[-172 -234 -108  340  220   58   12 -309  -13  -41 -253  -52 -102   -2
   55  379  100  301  352   15  109  174 -195 -199 -154  290 -166  271
   14   -4   -8  130] => 8
[ 117 -108   59 -267   79  179  124 -242  -75   91  175  253 -325  -67
 -103 -301   11 -152   60  196   20   71   48   57  198 -106 -109  -46
  -47 -112  282  -69] => 2
[ 331 -145 -297  458   64  -68  170 -281 -144 -230 -193   -7  291  -29
  102  334   39 -222   -2  -87  448  382  -87 -899  -80  294 -320  145
   53 -184  -84  -74] => 5
[-463  -87 -156  -46  -68  478  142 -202  117   58 -459  -94 -191  345
    4   -5 -218  381  244   55  -63  308 -109   73  145   90 -518    9
 -191 -261  221  132] => 6
[-127   -9  -58 -362  -32   21   70 -206   26  273 -115 -219 -157  -94
 -108   68    4  -57  183   -6   54  163   49  149  -56   11  -74   39
 -171  -12 -288  206] => 3
[-243   37  167   40   60  447    5  143   88  286 -166   41 -530   31
  107   35 -387  189  126   32 -296  -35   18  284  159  178   -5 -108
  -16 -381   80  -64] => 6
[  91  -38 -151 -283   50 -229  -10  257 -137  198  231   85  220 -184
   12  -84  223 -277  -80  -64  -32 -119  -74   68  -86 -389   63  -64
    0   95    5  -22] => 8
[-217 -184 -340  256  139   69  111 -125 -136   35 -407  -64  -53   -7
  133  227  183  131  176  -77   28  318 -123 -466 -111  271  -61  232
    2 -181 -101  110] => 2
[-474   77   94 -131  -12  430 -144 -298  -27   94 -298 -159 -270  189
  118  -37 -372  262  201   66    1  300 -161  167   57  136 -253  -53
 -319 -152  100   95] => 4
[-420   42 -242   75 -158  430   50 -550  228  113 -550 -161  172   45
  -28  -87  -59  122  212   89  187  437 -273 -251   60   76 -109   34
 -331 -244  -10  204] => 7
[-275   60 -256  381 -150  284   90 -252  300 -179 -259 -125 -123  139
  -27  258   49  250 -155  118  421  192 -211 -181  -93  478  -83 -100
  -34  231 -311  311] => 2
[-125  187 -188  320 -132  166  242 -143  309 -176 -406  -65   11  149
  -41  206   -6  379  -84  -27  329  272    3 -552 -124  511 -249  -81
  -88  114 -582  318] => 5
[ -31   22   91 -299 -108  228   87  -60   42   82  263  350  199  -57
 -161 -289   66 -141  -77  180  -85   74 -272  243  111 -126 -248 -105
   32 -145  160  -52] => 9
[-725   24 -139 -297 -185  369   -2 -358   81  118 -306  -96  -83  -19
 -105   96 -228  207  269  -18   99  301 -129  244  -83   29 -369  -44
 -222  -42 -134  259] => 3
[-114   17 -334   25 -231 -429  297   22 -214 -136  220  -63   44  128
  -40   95    2 -680 -285   88  271  507  -90 -266   13  269  -78 -117
  184 -209 -167 -166] => 5
[-529 -248 -349  361   88  158 -150 -162  -97 -164 -229 -167  138    8
  -39  325  194  -59   36  -50  203  391 -184 -303  -92  215 -530  171
  166  -73  -31  -55] => 7
[ 308   28   14  147   -2  231  -22  296 -110  -66  154  -16 -273  176
  138   32 -284 -158  -54  -50 -185  -92   18   22    3  124 -203  -55
   28  -81   67   -7] => 5
[  71   85 -197  518  -10  301  192 -207  327 -159 -299 -144 -304  243
   10  309 -156  615   69  -65  386  145 -144 -663 -110  668  -72   58
 -167   91 -539  264] => 2
[-168 -139   24  196 -106  157  -71   97 -145   91   30    7 -330  189
   69  166 -293    2  -22 -233  -26 -188  -64  -16 -143  149 -148  -11
   59 -261 -343   15] => 8
[-383  -87   -4  223 -149  281 -122  -56  -17   42  109  122 -119  170
  -58  313 -236 -114 -128 -262  163 -133  160  -73   27  268  -87   -5
  277 -112 -636  -26] => 5
[  21   64 -157 -335   67  100   91  187  161  298  155   97 -212 -234
 -173 -125  182 -307  -73  163   35   11  -71  261  198 -229  192 -247
   33   18  -37   89] => 2
[-429  -23 -380   52   23  295   93 -312  198  223 -351 -256 -153   58
 -108 -138  -10  201  271   23  226  376  -58 -356  -36  221 -234  138
 -194 -251 -227  115] => 1
[-170   38 -217  174   91  -56  101  -31 -325  107 -133 -150  207  306
  168   97 -153 -650 -200   76  424  360 -129 -523  253  173  -45   -5
   65 -431   62 -295] => 8
[-796  -20 -233 -266  -32  259  123  -85   51  402 -633 -177 -185   21
   44  -40 -133  273   98  -18   87  493  -73   58 -106  111 -320  -64
 -257 -567 -221  180] => 6
[ -72   18   61   69  -71  301   82   68  123  235   59  196 -333  123
  -60  -64  -40 -324  -27  -33   14  -63  -18 -195  -16  167  -70  -66
  100 -308 -244   21] => 9
[  78  132 -148  352 -277  252  304 -224  205 -263 -110    4  -53  328
  -23  216  -52  134 -286   70  393  216  -28 -357  -79  626 -164 -126
  -30  159 -555  318] => 3
[ 294 -155    9 -281  127 -163 -110  -95  -86  171  346   19   84 -198
  -58 -199  101 -128   -9   79  105  -67 -121   -2   70 -324 -182    8
 -212  123  367 -257] => 8
[-335  -37 -239   88  -89  348   57 -462  154  155 -456 -290   95  330
  -60 -126 -124  357  186   90  118  311  118   24   80  229 -178  165
 -464 -102 -155  314] => 7
[ 116   52  -43  487  -91  380  497 -153  295 -196 -246  107 -468   59
   -6  225 -217  426   59  249  -77   31   39   50 -128  592  -49  -65
 -171   80   23  295] => 3
[ 224  -24   77 -278  -87 -128 -104 -145  121   15  192  129  160 -288
 -152 -269  328 -173  -88   41  -81  -68  157  -52   30 -133  -47   57
  106  236  -31  -42] => 5
[-151   -9  -22  316  173   56  -98  211  -10   37  -63 -152 -206  213
  157  170  -95   21   98   62 -184 -102   63  222  -13  149   10   76
   85   41   39   69] => 6
[-123 -218  -56  206   79   79 -220 -241 -128 -192 -308 -102  197   91
    1  464  102  -73  -53 -104  280  220 -109 -328   41  238 -196  170
   55  -21 -161   93] => 1
[  95 -215   82 -379   75  -91   44   25 -118   92  305  277 -229  -34
 -106 -143    6   -1  149   76 -198 -182 -129  332   67 -272 -204   35
   70   -3  233  -53] => 6
[-604   30 -242 -141 -277   34  229   -2 -179  198  -17    1 -123  214
   -1   60 -125 -406 -293  -97  270  447   38 -150   38  268  -76 -199
  130 -473 -523  -86] => 3
[-277  -49 -232  126   33 -171  212   -3  -16   62 -106  -48  -25  136
  -34  217  101 -440 -187  115  329  242  -97  -74   97  119  230  -55
  239 -297 -247  -23] => 0
[  95 -223 -250  603   76   97   22 -365  -33 -168 -234 -119   45   91
   32  254  -99  237  237  -55  262   47    4 -487  -44  334 -167  260
  -72   22  101  -17] => 4
[-169 -234 -217  502  244   17   63 -117   35  -65 -390 -100 -103   19
   66  515  169  316  290  -44  178  115 -188 -356 -114  325 -110  224
   88   15   51   97] => 7
[ 142  -96  -48 -148 -176   99  143 -281  199  -61   98  226  -56  -86
  -71 -240  149  160   -8   83  -28  159  -40 -257   96   64 -209   25
  -30   48  288 -159] => 0
[  77  -65  -53  109   -3  186   72  179 -111   42   -5   -2 -159  219
   -3   73 -307 -184 -139 -207   73  -34  145 -333   44  102 -253   22
   59 -421 -328 -141] => 0
[-344   36 -265  -43 -231 -108  190 -147   33   32  -84  114   48  114
   34  118  -10 -319 -283  148  304  471  -27  -45   63  275   75 -188
  -54 -130 -202   97] => 9
[-153 -208 -193  283  -12  -10 -234 -159  -54 -402 -257  -66 -130  106
  -39  178  206  295   32 -102   45  195  -31 -351 -103  407 -287  227
  246  179 -337  210] => 4
[  46 -278 -166  365  250  -22   33   78 -159 -127 -314   19  -37   17
   48  309  198   76   17 -130   61  271  -34 -636 -201  368 -189  303
   25 -309  -91    1] => 6
[ -50 -105 -161  376  197   26 -101 -176   62  -12 -377 -104  232    1
   66  512  133   43  224  -81  300  117 -267 -426 -194  255   29  273
  -60   28 -200  268] => 0
[-467  -86   81 -102 -129  386  -19  123  -26  161 -160   98 -488  272
   32 -154 -115  132 -233  -26 -324  199  126  193  -15  385 -186    4
  -34 -439 -358   86] => 0
[-136 -241 -123 -327  185  224   82 -138 -166  110  249  174 -111   -3
 -157 -251  213 -129  -54  138  119  109  -65  -24   55 -123 -443  112
   -6  -43  236 -200] => 9
[ -78  -64 -205 -158   22   53  203  -70  132  222  113  112 -315 -236
  -52 -182   -2 -157   81  215   95  -21   47  340  129 -282   94 -220
   46  -53  374  -91] => 9
[  71 -154 -171  237  223 -141  100  113 -193  -29 -182 -103   -7  -63
   31  240    5  -67   24  -94   88  179   32 -472  -95  271 -246  224
  114 -288 -123 -147] => 5
[ 259   25  133   62  127  421  206 -298  202 -105  -37  -30 -511  170
  -81  165  183  531   62  114  164   83  -32 -178  -86  462  -83   12
 -242  429 -292  365] => 9
[  12    7 -191  129    4 -215   17   96 -137  -49  113 -133    4  372
  -50  274 -143 -355 -197 -108  437   84    3 -370  129  240  208   24
   80  -82 -496  -17] => 8
[  12  -62 -112  421  114  533  395 -319  -51 -173 -160   57 -536  142
    4  278 -144  179   61  253  152    2  -72  -82  225  405  -24  -80
   35  191  189   64] => 9
[-335  -51   84  120    5  -51 -108  256  124  208 -165   64 -166   31
  106  287 -150 -112  107  -75 -223  -72 -111  187  -65   93    5    7
  139 -304  -34  -27] => 4
[-369    5 -297   88  -82  183  112 -259  113   71 -473 -306   33  169
 -112   74 -168  230  224   95  143  326 -148   38   69  249 -184   86
 -212 -183 -141  273] => 7
[-579    7 -289  390  -28  289   50  377  159  173 -186   -5  -56   79
  -10  310 -230 -265   -7   20    3   61 -314  175 -112  241 -138  -49
  206 -492 -137   44] => 3
[ 207 -120 -325  522  194 -159  175 -335  -76  -57 -133 -110  326 -334
    7  279  269  -25  146   12  171  371   22 -749 -137  378 -110  294
    0   10 -236  -97] => 3
[ 454  -69   32 -206   23   48   71 -111  -91  -17  336  211  347  -98
 -110 -194  304 -387  -47  162   55  -74 -227  -50  180 -347 -125  -40
  -29  207  549 -132] => 7
[-409   96 -366  -60 -173   -8   90   39 -174   46   84   39  494  -39
   17  135  265 -679 -442   66  264  502 -331 -185  129  113   39 -175
  289 -128 -302 -118] => 5
[ -79  -22 -258  489 -105  266  346  -89  192 -200 -309   86  -83  258
  -54  489 -204  150 -125   86  311  118  -63 -155  -37  519 -199  -82
  -32   -4 -401  363] => 8
[-474 -249 -250  158   48  260  -36 -375 -202 -158 -318  -20  -66   79
   51  250  135  306  146  -37   97  453 -230 -381   12  344 -392  166
  -40   30   67   32] => 1
[-119   -2   42  289  -30  255  112  206  122   44  -50  -97 -522   78
   -5   43 -294    7  -29  111 -272  -78   49  296    2  270 -123  -75
   63 -278   53  -69] => 9
[-108 -201 -278  487   33  240   -7 -183 -151 -210 -152  -23  256  -48
  -70  314  214  172   66  -69  215  277 -174 -327 -196  468 -414  185
  153    1 -146  135] => 4
[-381 -107 -132 -118 -374  -57  113 -166  -53   22  138  284  134  253
 -100   29  -17 -481 -275  -51  330  344  -21 -237  -21  311 -310  -29
  159 -349 -298  -42] => 7
[-389  -76   -2  296   44  557  -85  178   33  235 -176  -22 -238  239
  101  260 -388   99  150   46 -229 -155 -164  575   30  277 -134   55
   54 -321   26  158] => 3
[  59  111 -208  539  -83  286  283 -210  354  -74 -510 -105 -257  217
   87  229 -160  338 -109  171  365  100 -187 -355   30  507  113 -166
 -233   49 -201  295] => 4
[ -66   17 -139  218   18  117  117  -74   37 -270   -9 -110 -206  309
   17  282  -32  396 -114  -13  269  183  -65 -280 -113  471 -310   14
  -26  285 -466  171] => 3
[ 218   -1 -231  499  124  247  322 -136  234  -80 -297   45 -125  301
   30  239 -175  277  -78  129  405  -24  108 -398   79  439 -148   14
 -124   80 -293  237] => 5
[-243  -60 -135   91  -41   39  116  221   27  203 -154   65 -432  -26
   43  119 -206 -113  109  126 -188   10 -145  353  -23  145  -85 -126
   23 -249  134  145] => 0
[ -81 -195 -136  289  -29 -162  -28  -18 -279 -140 -407  -25  551   94
   32  284  144  133 -133 -245  148  264   29 -581  -94  363 -476  217
   94 -249 -285  -15] => 4
[  37  136  -32 -172  -74 -126  143   67 -175 -110  382   -7  117  286
  -15   88   88 -647 -389  210  286  326 -129   67  126  165 -137 -186
  222   62 -208  -10] => 6
[-537  -15 -344   -9 -145 -185  213 -107 -149   57 -198  -13   58  149
    1  149   49 -501 -285   32  545  549  -75 -334   60  247  -50 -150
  224 -426 -338  -44] => 0
